Below is a small trained network, with its code and all its weights. Each question gives an input and a class and asks what happens when units are switched off, that is, made to give their printed mean instead of their output.

import numpy as np


def w(rows, s, z=0):
    codes = np.array(rows[::2]) - 128.0
    scale = np.full(codes.shape[1], s)
    scale[-1] = z or s
    return codes * scale


def norm(h):
    return h / np.sqrt((h * h).mean(-1, keepdims=True) + 1e-5)


def f(y):
    return np.maximum(y, 0)


def log_softmax(a):
    a = a - a.max(-1, keepdims=True)
    return a - np.log(np.exp(a).sum(-1, keepdims=True))


def net(x, mask):
    res = np.array(x, float).reshape(1, 4) / 4 @ E
    u = 0
    for l in range(2):
        y = f(norm(res) @ A[l][:, :-1].T + A[l][:, -1])
        res = res + np.where(mask[u : u + 8], y, B[l][:, -1]) @ B[l][:, :-1]
        u += 8
    return log_softmax(norm(res)[-1] @ U[:, :-1].T + U[:, -1])


A, B = {}, {}
E = w([
[68,169,70,121,207,96,72],'x0',
[157,72,118,253,205,216,66],'x1',
[206,144,39,116,158,90,163],'x2',
[98,18,101,130,150,55,166],'x3',
],0.0045)
A[0] = w([
[72,54,92,107,115,98,133,31],'L0N0',
[74,139,130,97,91,91,121,40],'L0N1',
[96,35,136,168,100,51,161,48],'L0N2',
[17,180,64,142,190,114,104,61],'L0N3',
[41,244,115,151,167,61,109,71],'L0N4',
[163,205,197,62,156,182,101,2],'L0N5',
[3,114,226,130,92,147,78,83],'L0N6',
[137,156,173,144,109,151,218,71],'L0N7',
],0.0068,0.004)
B[0] = w([
[78,120,131,101,191,59,100,170],'L0N0',
[100,73,130,134,109,152,65,173],'L0N1',
[78,221,182,116,196,85,146,200],'L0N2',
[168,84,202,147,74,116,253,221],'L0N3',
[182,149,130,184,64,103,156,235],'L0N4',
[118,182,209,87,169,42,141,190],'L0N5',
[211,136,23,84,167,166,197,252],'L0N6',
[97,85,139,180,151,138,196,178],'L0N7',
],0.008,0.0038)
A[1] = w([
[115,133,149,69,15,102,102,14],'L1N0',
[159,144,144,184,156,130,73,91],'L1N1',
[192,138,53,110,169,131,142,33],'L1N2',
[157,145,22,35,128,130,183,241],'L1N3',
[145,121,183,122,75,161,188,82],'L1N4',
[39,90,52,112,175,135,141,41],'L1N5',
[79,158,86,42,26,99,117,116],'L1N6',
[178,255,176,102,110,148,83,4],'L1N7',
],0.0088,0.0023)
B[1] = w([
[83,42,99,214,142,158,84,165],'L1N0',
[33,59,87,145,92,71,116,164],'L1N1',
[155,190,200,81,60,200,79,175],'L1N2',
[182,194,148,125,135,225,68,254],'L1N3',
[156,144,121,178,121,54,199,205],'L1N4',
[121,198,161,50,96,151,92,152],'L1N5',
[104,16,100,232,157,198,69,192],'L1N6',
[46,106,148,2,239,86,100,195],'L1N7',
],0.0075,0.0076)
U = w([
[60,193,223,45,208,38,113,219],'0',
[224,218,129,100,87,230,73,219],'1',
[79,40,107,225,117,178,46,193],'2',
[177,153,150,206,67,49,238,209],'3',
[121,208,164,111,78,83,147,83],'4',
[123,166,27,82,2,61,87,3],'5',
],0.0084,0.0052)

Each question gives the input, the list of numbers given to net, and the class t.
The units are the neurons (one row each of A and B). Each row of codes is followed by its name. A weight is (code - 128) times the scale printed after its matrix; where a second scale follows, it is the last column's (A, B and U).
mask holds one flag per neuron, layer by layer. A switched-off neuron (its flag False) gives its mean, the last column of its row in B, instead of its output. The means were averaged over made-up inputs and are rounded, as every weight is.
A unit's drop is (log p(t) with every unit on - log p(t) with that unit switched off) / (log p(t) with every unit on - log p(t) with every unit switched off).
The circuit of an input: a set's keep is (log p(t) with only the set's units on - log p(t) with every unit switched off) / (log p(t) with every unit on - log p(t) with every unit switched off). Starting from the 12 units with the biggest drops (on a tie, the unit counted first), units are removed one at a time, each time the one whose removal leaves the highest keep (on an exact tie, the one counted first), for as long as the keep stays at least 0.8.
circuit, biggest first: the units of the circuit, biggest drop first
top k neurons: the k neurons with the biggest drops, biggest first
top k neurons in layer l: the k neurons of layer l with the biggest drops, biggest first
input [4,2,-4,2], class 1: circuit, biggest first => L0N6
input [-6,-8,7,2], class 2: circuit, biggest first => L1N6; L0N6; L1N0
input [-1,-8,-8,3], class 1: top 2 neurons => L0N6; L1N3
input [7,-5,3,-2], class 3: circuit, biggest first => L0N3; L0N4
input [-5,7,-5,-8], class 0: top 4 neurons => L1N7; L0N5; L1N6; L1N3
input [8,-8,7,-2], class 2: top 3 neurons in layer 1 => L1N6; L1N0; L1N5
input [5,-8,7,2], class 2: top 2 neurons => L1N6; L0N6
input [-8,6,-6,5], class 3: circuit, biggest first => L1N6; L1N4
input [-8,-3,0,-7], class 3: top 2 neurons in layer 1 => L1N4; L1N3
input [-1,7,-4,-7], class 0: circuit, biggest first => L1N7; L1N6; L1N3
input [-6,1,6,4], class 1: top 2 neurons => L0N3; L0N4
input [-1,-6,6,0], class 1: top 3 neurons => L1N3; L1N2; L1N1
input [-6,-7,1,-6], class 2: circuit, biggest first => L1N6; L1N0
input [7,-2,-1,-1], class 3: circuit, biggest first => L0N3
input [-8,4,4,0], class 3: top 4 neurons => L0N6; L1N3; L1N6; L1N4
input [-5,-6,-5,5], class 2: top 3 neurons in layer 0 => L0N1; L0N3; L0N5
input [-4,-4,-4,3], class 1: circuit, biggest first => L0N6; L1N3
input [7,2,2,6], class 3: top 2 neurons in layer 0 => L0N3; L0N4
input [5,2,-4,-4], class 3: top 3 neurons => L0N3; L0N4; L1N4
input [5,-6,6,0], class 1: top neuron => L1N3
input [-8,-6,-2,-8], class 0: top 2 neurons => L1N7; L0N5
input [7,-8,-4,0], class 2: top 3 neurons => L1N6; L0N1; L1N0
